Look-ups in named tables: a row name and a column name give one cell, copied from the table.

Table Sogar
	Gagizi	Tet	Rif	Saz	Tevor	Dek
Gimeron	-37.82	11.87	-44.92	-71.44	67.14	-98.48
Bilem	24.95	-67.96	23.63	-56.10	42.01	-38.27
Nipoba	-90.40	-12.53	49.11	-27.63	35.35	-46.94
Tatos	47.15	-2.93	-52.87	32.61	-26.56	-22.28
Vuf	39.18	-47.95	-74.60	-15.68	41.44	-17.93

Tevor of Nipoba = 35.35
Dek of Nipoba = -46.94
Rif of Nipoba = 49.11
Rif of Bilem = 23.63
Gagizi of Vuf = 39.18
Dek of Bilem = -38.27
Dek of Vuf = -17.93
Tet of Nipoba = -12.53
Gagizi of Tatos = 47.15
Tevor of Vuf = 41.44
Tevor of Gimeron = 67.14

Lidi
cols = Ritigi, Rok, Vono, Kanu, Ramupu, Tana
Navi: [25, 291, 239, 288, 274, 290]
Sisa: [222, 613, 547, 445, 279, 718]
Repoku: [921, 290, 398, 515, 728, 169]
Gigilap: [12, 314, 256, 291, 258, 326]
Zomon: [837, 210, 313, 465, 702, 83]
Romafum: [910, 606, 665, 623, 648, 602]
Rim: [20, 723, 608, 435, 174, 855]
Monube: [505, 502, 503, 487, 489, 502]
Moga: [831, 195, 298, 458, 697, 75]
Vezot: [14, 326, 266, 293, 245, 352]

What is the Ritigi of Monube in Lidi?
505
What is the Rok of Gigilap in Lidi?
314
What is the Ritigi of Repoku in Lidi?
921
What is the Vono of Romafum in Lidi?
665
What is the Rok of Vezot in Lidi?
326
What is the Tana of Vezot in Lidi?
352
What is the Tana of Moga in Lidi?
75
What is the Ramupu of Monube in Lidi?
489
What is the Ramupu of Sisa in Lidi?
279
What is the Tana of Monube in Lidi?
502
What is the Vono of Moga in Lidi?
298
What is the Tana of Repoku in Lidi?
169
What is the Ritigi of Sisa in Lidi?
222
What is the Vono of Repoku in Lidi?
398
What is the Tana of Sisa in Lidi?
718
What is the Ritigi of Gigilap in Lidi?
12
What is the Rok of Romafum in Lidi?
606
What is the Vono of Monube in Lidi?
503

Lus.csv
,Dokas,Zib,Dad,Dufitiz,Mak,Siriv,Vulinev,Kizig
Teg,176,82,116,114,138,69,117,158
Dek,56,38,21,86,133,62,129,120
Dis,63,42,17,94,131,51,144,122
Tef,210,165,130,81,86,183,70,108
Mir,206,97,112,34,30,137,146,112
Zizasa,102,24,147,96,45,77,82,77
Gogase,144,119,132,81,94,188,49,127
Ger,79,98,137,126,136,170,59,86
Mibon,116,63,192,135,130,78,81,61
Sagu,193,123,141,126,121,139,58,147
Lura,182,118,150,136,129,128,61,139
Resur,158,104,167,163,161,89,94,119

What is the Dad of Dek in Lus? 21
What is the Dad of Lura in Lus? 150
What is the Dufitiz of Ger in Lus? 126
What is the Siriv of Dis in Lus? 51
What is the Siriv of Tef in Lus? 183
What is the Kizig of Ger in Lus? 86
What is the Siriv of Zizasa in Lus? 77
What is the Dufitiz of Dek in Lus? 86
What is the Kizig of Lura in Lus? 139
What is the Dufitiz of Lura in Lus? 136
What is the Kizig of Zizasa in Lus? 77

Demazit =
         Sofadut  Detub  Mise  Bemo  Tob  Fer
Nokom        -31     12   -15    30    8  -44
Gagod        -36    -34    33   -16  -42   18
Zapa          43      7   -44   -27   50   31
Buf           23      6     6     3   -6   -4
Gomovul       49      1   -28   -32   34   37
Fegos        -63     27   -44    46   36  -64
Dos          -27      6   -42     8   39  -19
Laten        -25    -13    12    -3  -17    3
Zan           23    -21    -6   -40    7   47
Kon          -46     10   -47    19   41  -32

Zapa, Sofadut: 43
Gagod, Mise: 33
Laten, Detub: -13
Gagod, Sofadut: -36
Zapa, Bemo: -27
Gagod, Detub: -34
Nokom, Mise: -15
Dos, Detub: 6
Dos, Mise: -42
Fegos, Sofadut: -63
Buf, Bemo: 3

Bur:
       Lufesu  Sitafof  Bevosel  Tigaled   Bisek  Somalo
Nuvan   6.634    2.354    1.668    2.354  -1.283  -4.094
Zil    -1.842    1.633    4.659    1.633   7.496   9.168
Zok     7.514    0.888    4.425    0.888  -0.870  -6.602
Dubov   3.323    1.007    5.597    1.007   3.180   0.816

Bisek of Nuvan = -1.283
Somalo of Nuvan = -4.094
Bisek of Zil = 7.496
Tigaled of Dubov = 1.007
Bevosel of Zil = 4.659
Sitafof of Dubov = 1.007
Somalo of Zok = -6.602
Lufesu of Nuvan = 6.634
Lufesu of Zil = -1.842
Tigaled of Zil = 1.633
Which row has the largest Sitafof? Nuvan

Table Velerit
	Mar	Mezadab	Kap	Mur
Sefamo	-36.80	23.86	4.19	-75.59
Bov	-26.50	7.05	-4.45	-47.97
Bap	-4.12	-30.76	-24.21	9.61
Rer	-23.01	-2.59	-7.70	-34.71
Gov	-28.74	6.37	-2.83	-47.12
Lusove	4.49	-44.44	-31.30	29.03
Moz	22.56	-73.05	-47.41	74.51
Nizus	-33.92	20.03	2.05	-65.48

What is the Kap of Lusove in Velerit?
-31.30
What is the Mur of Moz in Velerit?
74.51
What is the Mar of Gov in Velerit?
-28.74
What is the Mezadab of Bap in Velerit?
-30.76
What is the Mezadab of Bov in Velerit?
7.05
What is the Mezadab of Nizus in Velerit?
20.03
What is the Mur of Bov in Velerit?
-47.97
What is the Mur of Gov in Velerit?
-47.12
What is the Mar of Bap in Velerit?
-4.12
What is the Mur of Nizus in Velerit?
-65.48
What is the Kap of Nizus in Velerit?
2.05
What is the Mezadab of Moz in Velerit?
-73.05
What is the Mar of Moz in Velerit?
22.56

Lotuki =
	Goguvef	Tepapa	Rogogi	Losa	Vatu	Dag	Vilapu	Noze
Sil	0.880	0.481	0.217	0.634	0.718	0.421	0.456	0.494
Bozavuv	0.307	0.312	0.319	0.476	0.371	0.465	0.395	0.371
Geg	0.354	0.325	0.505	0.233	0.387	0.274	0.436	0.404
Zat	0.545	0.453	0.279	0.573	0.506	0.425	0.478	0.440
Kalefi	0.418	0.399	0.316	0.478	0.381	0.370	0.387	0.354
Netum	0.182	0.342	0.297	0.495	0.290	0.485	0.295	0.143
Pibos	0.282	0.371	0.321	0.505	0.352	0.467	0.380	0.352
Ridi	0.307	0.316	0.321	0.508	0.370	0.452	0.412	0.368
Fuboko	0.349	0.337	0.484	0.287	0.375	0.291	0.438	0.409
Fanuv	0.387	0.441	0.322	0.525	0.413	0.406	0.448	0.407

Ridi, Tepapa -> 0.316
Pibos, Dag -> 0.467
Sil, Tepapa -> 0.481
Zat, Rogogi -> 0.279
Netum, Losa -> 0.495
Geg, Losa -> 0.233
Geg, Vilapu -> 0.436
Bozavuv, Goguvef -> 0.307
Kalefi, Noze -> 0.354
Sil, Vilapu -> 0.456
Fanuv, Noze -> 0.407
Netum, Rogogi -> 0.297
Row with the largest Tepapa: Sil

Bize:
|  | Nupirul | Fef | Duzomel | Fumaz | Vog | Gegolol | Fazigu | Sir | Domunep |
|---|---|---|---|---|---|---|---|---|---|
| Vegi | 0.51 | 0.53 | 0.64 | 0.96 | 0.56 | 0.48 | 0.85 | 0.69 | 0.59 |
| Fotu | 0.68 | 0.68 | 0.64 | 0.53 | 0.70 | 0.69 | 0.57 | 0.63 | 0.66 |
| Kasen | 0.62 | 0.63 | 0.64 | 0.69 | 0.64 | 0.62 | 0.68 | 0.65 | 0.63 |
| Rab | 0.72 | 0.70 | 0.64 | 0.46 | 0.68 | 0.73 | 0.53 | 0.62 | 0.67 |
| Kof | 0.67 | 0.67 | 0.64 | 0.56 | 0.66 | 0.67 | 0.60 | 0.63 | 0.65 |
| Gobem | 0.51 | 0.54 | 0.65 | 0.92 | 0.56 | 0.50 | 0.83 | 0.69 | 0.59 |
| Lesor | 0.51 | 0.53 | 0.64 | 0.97 | 0.58 | 0.49 | 0.83 | 0.69 | 0.59 |
| Resal | 0.66 | 0.66 | 0.64 | 0.59 | 0.68 | 0.66 | 0.60 | 0.63 | 0.64 |
| Sov | 0.56 | 0.58 | 0.64 | 0.83 | 0.59 | 0.55 | 0.76 | 0.66 | 0.61 |
| Tupav | 0.73 | 0.72 | 0.64 | 0.40 | 0.68 | 0.75 | 0.49 | 0.60 | 0.68 |
| Nurasog | 0.64 | 0.64 | 0.64 | 0.65 | 0.63 | 0.64 | 0.65 | 0.64 | 0.64 |
| Sagoz | 0.62 | 0.62 | 0.64 | 0.69 | 0.62 | 0.61 | 0.67 | 0.65 | 0.63 |
| Mepufev | 0.87 | 0.82 | 0.64 | 0.09 | 0.78 | 0.90 | 0.30 | 0.57 | 0.73 |

What is the Nupirul of Nurasog in Bize?
0.64
What is the Fumaz of Fotu in Bize?
0.53
What is the Duzomel of Kof in Bize?
0.64
What is the Fef of Sagoz in Bize?
0.62
What is the Fazigu of Lesor in Bize?
0.83
What is the Fef of Resal in Bize?
0.66
What is the Fazigu of Resal in Bize?
0.60
What is the Fumaz of Vegi in Bize?
0.96
What is the Domunep of Kof in Bize?
0.65
What is the Fef of Kof in Bize?
0.67
What is the Fazigu of Vegi in Bize?
0.85

